Below are the code and all the weights of a small trained network. Each question names an input and a target symbol and asks about switching units off, where a switched-off unit gives its printed mean instead of its output.

import numpy as np


def w(rows, s, z=0):
    codes = np.array(rows[::2]) - 128.0
    scale = np.full(codes.shape[1], s)
    scale[-1] = z or s
    return codes * scale


def norm(h):
    return h / np.sqrt((h * h).mean(-1, keepdims=True) + 1e-5)


def f(y):
    return np.maximum(y, 0)


def softmax(a):
    e = np.exp(a - a.max(-1, keepdims=True))
    return e / e.sum(-1, keepdims=True)


def log_softmax(a):
    a = a - a.max(-1, keepdims=True)
    return a - np.log(np.exp(a).sum(-1, keepdims=True))


def net(x, mask):
    ids = ['ΓΔΞΨαεημπστφ'.index(c) for c in x.split()]
    T = len(ids)
    res = E[ids] + P[:T]
    u = 0
    for l in range(2):
        q, k, v = (norm(res) @ M[l].T for M in (Q, K, V))
        z = softmax(np.where(np.tri(T) > 0, q @ k.T / 4**0.5, -1e9)) @ v
        res = res + np.where(mask[u], z, O[l][:, -1]) @ O[l][:, :-1]
        u += 1
        y = f(norm(res) @ A[l][:, :-1].T + A[l][:, -1])
        res = res + np.where(mask[u : u + 12], y, B[l][:, -1]) @ B[l][:, :-1]
        u += 12
    return log_softmax(norm(res)[-1] @ U[:, :-1].T + U[:, -1])


Q, K, V, O, A, B = {}, {}, {}, {}, {}, {}
E = w([
[96,85,76,161,67],'Γ',
[104,96,80,123,63],'Δ',
[140,118,100,136,70],'Ξ',
[131,125,107,92,70],'Ψ',
[102,103,90,99,72],'α',
[118,119,95,123,66],'ε',
[156,140,124,111,77],'η',
[145,122,108,173,89],'μ',
[148,109,100,184,40],'π',
[80,117,101,120,146],'σ',
[135,159,186,95,156],'τ',
[208,179,255,158,98],'φ',
],0.0088)
P = w([
[162,116,112,132,172],'0',
[45,86,178,167,41],'1',
[140,162,98,129,159],'2',
[41,131,149,168,79],'3',
[142,116,109,169,172],'4',
[100,4,136,207,136],'5',
[98,213,130,212,145],'6',
],0.019)
Q[0] = w([
[147,158,81,120,186],'0.h0',
[197,99,78,222,203],'0.h0',
[132,80,89,127,132],'0.h0',
[171,5,190,64,156],'0.h0',
],0.014)
K[0] = w([
[96,179,217,170,140],'0.h0',
[70,244,137,217,150],'0.h0',
[111,206,111,110,156],'0.h0',
[136,206,53,12,37],'0.h0',
],0.011)
V[0] = w([
[147,150,121,253,117],'0.h0',
[117,178,186,138,205],'0.h0',
[167,132,232,169,113],'0.h0',
[190,194,108,122,94],'0.h0',
],0.015)
O[0] = w([
[241,129,88,37,62,255],'0.h0',
[156,191,47,243,141,63],'0.h0',
[223,123,111,219,106,63],'0.h0',
[108,250,162,132,59,126],'0.h0',
],0.012,0.0071)
A[0] = w([
[100,75,155,167,170,174],'0.n0',
[47,89,26,63,164,33],'0.n1',
[105,136,142,218,67,2],'0.n2',
[145,135,24,81,234,166],'0.n3',
[28,122,181,171,167,42],'0.n4',
[180,140,174,93,76,29],'0.n5',
[73,141,172,248,156,42],'0.n6',
[207,159,227,115,217,34],'0.n7',
[170,146,144,73,106,63],'0.n8',
[66,79,172,130,31,30],'0.n9',
[188,84,93,134,113,71],'0.n10',
[120,119,13,86,213,146],'0.n11',
],0.012,0.0051)
B[0] = w([
[87,130,129,142,100,176],'0.n0',
[195,126,191,125,91,218],'0.n1',
[96,95,180,126,76,148],'0.n2',
[133,251,123,102,125,244],'0.n3',
[132,64,176,186,81,199],'0.n4',
[77,110,97,116,144,208],'0.n5',
[107,206,59,79,141,153],'0.n6',
[191,124,155,185,179,140],'0.n7',
[80,119,110,154,126,217],'0.n8',
[138,201,127,122,174,253],'0.n9',
[124,139,143,75,104,232],'0.n10',
[128,210,151,123,131,227],'0.n11',
],0.017,0.0057)
Q[1] = w([
[242,125,188,254,145],'1.h0',
[98,156,239,77,196],'1.h0',
[44,171,223,159,110],'1.h0',
[63,66,92,142,98],'1.h0',
],0.008)
K[1] = w([
[228,95,173,247,254],'1.h0',
[123,133,231,90,138],'1.h0',
[75,210,200,173,140],'1.h0',
[124,215,83,118,116],'1.h0',
],0.0092)
V[1] = w([
[135,121,107,79,129],'1.h0',
[47,63,87,160,100],'1.h0',
[129,129,133,95,217],'1.h0',
[1,166,58,108,194],'1.h0',
],0.0095)
O[1] = w([
[127,99,135,104,153,188],'1.h0',
[2,126,135,124,148,5],'1.h0',
[159,159,139,119,122,58],'1.h0',
[63,169,84,175,100,147],'1.h0',
],0.01,0.0035)
A[1] = w([
[181,141,108,99,93,7],'1.n0',
[147,102,193,160,90,214],'1.n1',
[165,171,131,107,197,148],'1.n2',
[187,186,57,186,237,64],'1.n3',
[78,105,157,221,121,73],'1.n4',
[186,187,54,143,187,106],'1.n5',
[136,153,86,90,114,154],'1.n6',
[76,162,99,122,89,149],'1.n7',
[99,91,133,114,74,2],'1.n8',
[138,119,178,79,114,199],'1.n9',
[138,221,103,137,149,191],'1.n10',
[89,7,168,99,152,63],'1.n11',
],0.02,0.0073)
B[1] = w([
[69,91,137,143,55,181],'1.n0',
[165,145,144,52,132,195],'1.n1',
[165,177,163,165,110,192],'1.n2',
[47,49,150,123,253,158],'1.n3',
[189,104,87,161,218,159],'1.n4',
[180,188,157,39,249,192],'1.n5',
[123,93,118,175,161,224],'1.n6',
[207,138,133,104,151,225],'1.n7',
[111,182,167,100,197,147],'1.n8',
[91,107,72,173,149,252],'1.n9',
[88,102,127,172,61,243],'1.n10',
[178,104,104,239,54,150],'1.n11',
],0.017,0.013)
U = w([
[111,11,80,118,145,205],'Γ',
[99,85,199,126,78,240],'Δ',
[20,162,121,145,104,150],'Ξ',
[66,153,147,164,221,183],'Ψ',
[152,66,176,218,128,143],'α',
[89,143,169,33,109,187],'ε',
[177,240,163,128,96,1],'η',
[191,169,35,91,95,35],'μ',
[81,114,79,57,158,201],'π',
[231,91,147,95,166,134],'σ',
[134,144,96,254,149,33],'τ',
[195,90,153,51,47,87],'φ',
],0.019,0.0066)

Each question gives the input, a string of symbols that net reads in full, and the target symbol t.
The units are the heads (4 rows each of Q, K, V and O) and the neurons (one row each of A and B). Each row of codes is followed by its name. A weight is (code - 128) times the scale printed after its matrix; where a second scale follows, it is the last column's (O, A, B and U).
mask holds one flag per unit, layer by layer, with each layer's heads first. A switched-off unit (its flag False) gives its mean, the last column of its rows in O or B, instead of its output. The means were averaged over made-up inputs and are rounded, as every weight is.
A unit's drop is (log p(t) with every unit on - log p(t) with that unit switched off) / (log p(t) with every unit on - log p(t) with every unit switched off).
The circuit of an input: a set's keep is (log p(t) with only the set's units on - log p(t) with every unit switched off) / (log p(t) with every unit on - log p(t) with every unit switched off). Starting from the 12 units with the biggest drops (on a tie, the unit counted first), units are removed one at a time, each time the one whose removal leaves the highest keep (on an exact tie, the one counted first), for as long as the keep stays at least 0.8.
units of the circuit, in order: the units of the circuit, biggest drop first
unit that matters most: the unit with the biggest drop
k most important neurons: the k neurons with the biggest drops, biggest first
top k neurons in layer l: the k neurons of layer l with the biggest drops, biggest first
input Δ μ ε μ Γ, target μ: top 3 neurons in layer 1 => 1.n3; 1.n5; 1.n2
input μ μ Δ φ π Ψ, target Δ: 3 most important neurons => 0.n3; 1.n11; 1.n5
input Δ Γ τ η ε η, target τ: units of the circuit, in order => 0.h0
input μ Δ Γ Ψ, target μ: 3 most important neurons => 1.n7; 0.n5; 0.n1
input Γ σ π η Ψ η ε, target τ: top 4 neurons in layer 0 => 0.n3; 0.n4; 0.n11; 0.n1
input α ε Ψ, target Ξ: top 2 neurons in layer 0 => 0.n3; 0.n9
input Ψ Δ Ψ σ Ξ Δ, target Ψ: 3 most important neurons => 1.n4; 0.n9; 0.n4
input μ τ Ψ, target Ψ: units of the circuit, in order => 0.h0; 1.n3
input Ψ σ Ψ, target η: 3 most important neurons => 0.n3; 0.n11; 1.n2
input α σ α μ α, target μ: 3 most important neurons => 0.n3; 0.n9; 0.n4
input μ Ξ μ η π, target Γ: top 4 neurons in layer 1 => 1.n6; 1.n2; 1.n5; 1.n1
input μ Δ τ σ τ μ μ, target Ψ: 2 most important neurons => 1.n3; 1.n5
input μ Ψ ε Ξ μ, target μ: top 4 neurons in layer 0 => 0.n4; 0.n3; 0.n1; 0.n9
input Ψ α μ Γ η π, target μ: 2 most important neurons => 1.n7; 0.n5
input Δ φ τ α π Ξ τ, target Ψ: units of the circuit, in order => 0.n7; 1.n3
input μ Δ Γ π μ ε, target Γ: top 2 neurons in layer 1 => 1.n9; 1.n11
input μ α σ φ σ Γ, target σ: 2 most important neurons => 0.n4; 1.n4
input η Δ Γ μ ε, target μ: 3 most important neurons => 0.n3; 0.n4; 1.n5
input μ τ σ σ η, target η: unit that matters most => 0.n1
input ε Δ Γ π, target ε: 3 most important neurons => 0.n9; 0.n3; 0.n4
input η Ξ μ σ τ φ, target μ: most important neuron => 1.n7
input μ π Γ, target Γ: top 2 neurons in layer 0 => 0.n9; 0.n6
input μ η μ, target μ: 4 most important neurons => 1.n7; 0.n4; 0.n1; 1.n3
input μ η τ α, target μ: top 2 neurons in layer 1 => 1.n7; 1.n9
